(in the rows, 128 means zero)
Each row has two labels, one from each of two sets.
[110  94 142 151 140 119  78  20 125 209 132 152  92 150 128 118] -> Tida & (71)
[130 102 147  85 188 142 114  40 133 136 124 165  63  82 166 128] -> Tida & (79)
[136 119 127 125 131 100  95  39 142 126 119 141 156 105 130 126] -> gokek & (76)
[168 150 139 123 119 112 121  52 143  90 103 120 140 117 173 123] -> gokek & (72)
[113 122 133 128 152 130 106 102 126 132 142 154  91 104  80 134] -> Tida & (79)
[ 41 132 124 106 118 101 165  36 149 190 131 148 127 133 100 104] -> Pir & (72)
[120 116 111 190 127  98  97  28 133 193 123 142 111 126  99 121] -> Tida & (76)
[ 91 131  99 132 160 131 157 180 121 132 128 121  81 120 113 170] -> Tida & (76)
[114 117  98 118 102 116  96 102 131 128 142 125  97 120  82 134] -> Tida & (79)
[158 129 140 176  95 126  84  75 126 134 110 115 121 110 134 129] -> gokek & (72)
[129 142 114 210  60 104 142  70 146 163 125 118 126 121  92  91] -> gokek & (72)
[ 88 124 109 197 100  83 119  87 129 222 151 141 131 176  96  95] -> Pir & (81)
[ 98 123 112 127 141 113 114  66 134 153 147 146  98 104  93 105] -> Pir & (76)
[109 130 142 223 112 121 108  40 132 178 108 152 119 105 108 109] -> gokek & (72)
[108 134 120 162 156 137 136 180 128 133 131 140  92 106  97 166] -> Tida & (76)
[112 102 143 122 180 139 132  65 134 195 128 174  71 125 186 122] -> Tida & (81)
[134 144 100 158 126 113 142 136 128 122 127 111  94 111 118 170] -> gokek & (76)
[130 112 101 105 137 116 106  60 123 130 135 141 102 103 120 126] -> Tida & (79)
[ 94 109 133 178 151 119 118  95 121 195 123 150 117 118 113  43] -> Tida & (76)
[164 123 137 212 134 107  79  39 131 169 118 145 134 150 146 146] -> gokek & (81)
[ 87 133 117 185  97 119 110 113 173 135 127 120 139 117  86 132] -> Pir & (72)
[ 88 113 131  99 175 125 137  73 137 136 123 141  91 109 158 142] -> Tida & (76)
[164 149 134 127 185 130 148 171 129 100 133 172  40 109 181 185] -> gokek & (81)
[ 85 155  99 161  78  81 143 130 134 152 135 108 174 158  71 122] -> Pir & (72)
[ 90 125 117  99 125 126 125  83 131 132 125 149 111 118 109 109] -> Pir & (72)
[111 127 102 202 106 118 109 189 122 167 131 117 143 123  63 121] -> gokek & (76)
[118 118 106 150 133 110 105  96 116 150 125 137 117 108  82 130] -> Tida & (79)
[163 121  83 200  90 110 115 136 109 141 136  84 145 116 101 114] -> gokek & (79)
[ 71 137  62 168 106  90 136  99 109 170 140  97 163 149  48 106] -> Tida & (76)
[ 65 122 119 130 138 107 120  93 133 180 141 160 101 138 106 142] -> Pir & (81)
[ 79 116 125 130 157 123 130  56 135 164 138 167  63  97 130 122] -> Tida & (76)
[159 121 124 191 121 137  97 122 123 138 124 132  85  95  98 134] -> gokek & (79)
[167 117 132 129 129 134 116 157 128 100 134 136  92  90 135 133] -> gokek & (79)
[ 99 114 126 155 111 129 122 167 116 192 156 140 121 182 113 112] -> Pir & (71)
[ 88 110  94 126 118 102  89  68 133 165 138 154 114 122  54  90] -> Pir & (79)
[ 78 123 142 143 167 137 141 111 135 148 111 152 116 101 113 137] -> gokek & (72)
[134 125 105 140 109  96 132 163 121 135 136 125 121 153 105 140] -> Pir & (81)
[ 87 137 107 137 122 109 138  71 133 103 128 120 123 131 121 126] -> Tida & (72)
[107 108 139  87 172 135 119  13 120 155 117 175  54  80 174 132] -> Tida & (81)
[105 104 103 128 119 125  89 119 131 152 139 136  98 117  70 127] -> Pir & (79)
[104 116 110 152 124  80  86  54 132 195 136 167 140 185 113 111] -> Pir & (81)
[ 88 133 107 126 121 105 121 125 144  89 127 125 138 126  94 138] -> Tida & (72)
[117 110 117 116 135 121  92  58 122 151 126 136 107  94  93  99] -> Tida & (79)
[123 143 113 127  82 108 116  86 145 126 140 130 113 128 110 101] -> Pir & (72)
[ 76 125 102 142  84  95 115  48 150 135 126 116 133 125  85 114] -> Tida & (72)

Each row has two labels, one from each of two sets.
[151 128 129 169 108 119 184 133 117 195 102 153 126 120 132 108] -> <32> & fir
[144 130 107 133 110 117 191 128  88 201 123 157 114 110 163 121] -> <28> & fir
[140 119 115 136 103 118 160 193  96 193 118 132 114 108 150 120] -> <32> & ketob
[162 129  96 105 130 128 178 116  81 163 120 151 115 116 168 107] -> <32> & ketob
[141 130 105 119 119 114 193 123 108 192 122 126 117 119 151 115] -> <28> & fir
[140 104  97 119 117 105 162 139 128 175 112 105 121 120 145 112] -> <28> & ketob
[133 105 102 109 118 120 142 130 122 145 102 101 111 131 135 110] -> <32> & ketob
[184 123  83 147 145 121 242  94  85 228 129 178 117 106 165  92] -> <28> & fir
[158 103 102 115 110 133 178 138  90 169 121 130 109 115 150 118] -> <28> & ketob
[176 124  97 114 116 115 211 121  91 211 111 142 106 114 170  97] -> <28> & ketob
[155 124  94 119 126 122 152 132 131 172 117  93 111 122 150 109] -> <28> & ketob
[167 127  82 104 101 102 153 167  84 177  86 110 117 103 145 102] -> <28> & ketob
[156 115  93 121 102 116 192 131  81 189 111 104 128  85 156 114] -> <28> & ketob
[115 117  95 143 118 116  85 110  73 197 146 194  97  99 142  99] -> <28> & fir
[152 109  67 118 125 109 174 112  79 235 117 134  92 122 163  85] -> <28> & ketob
[135 126 119 186 121 120 199 124 123 176 105 123 121 117 146 109] -> <32> & fir
[135 156 105 136  92 102 196 151  91 196 125 120 107 106 144 113] -> <32> & fir
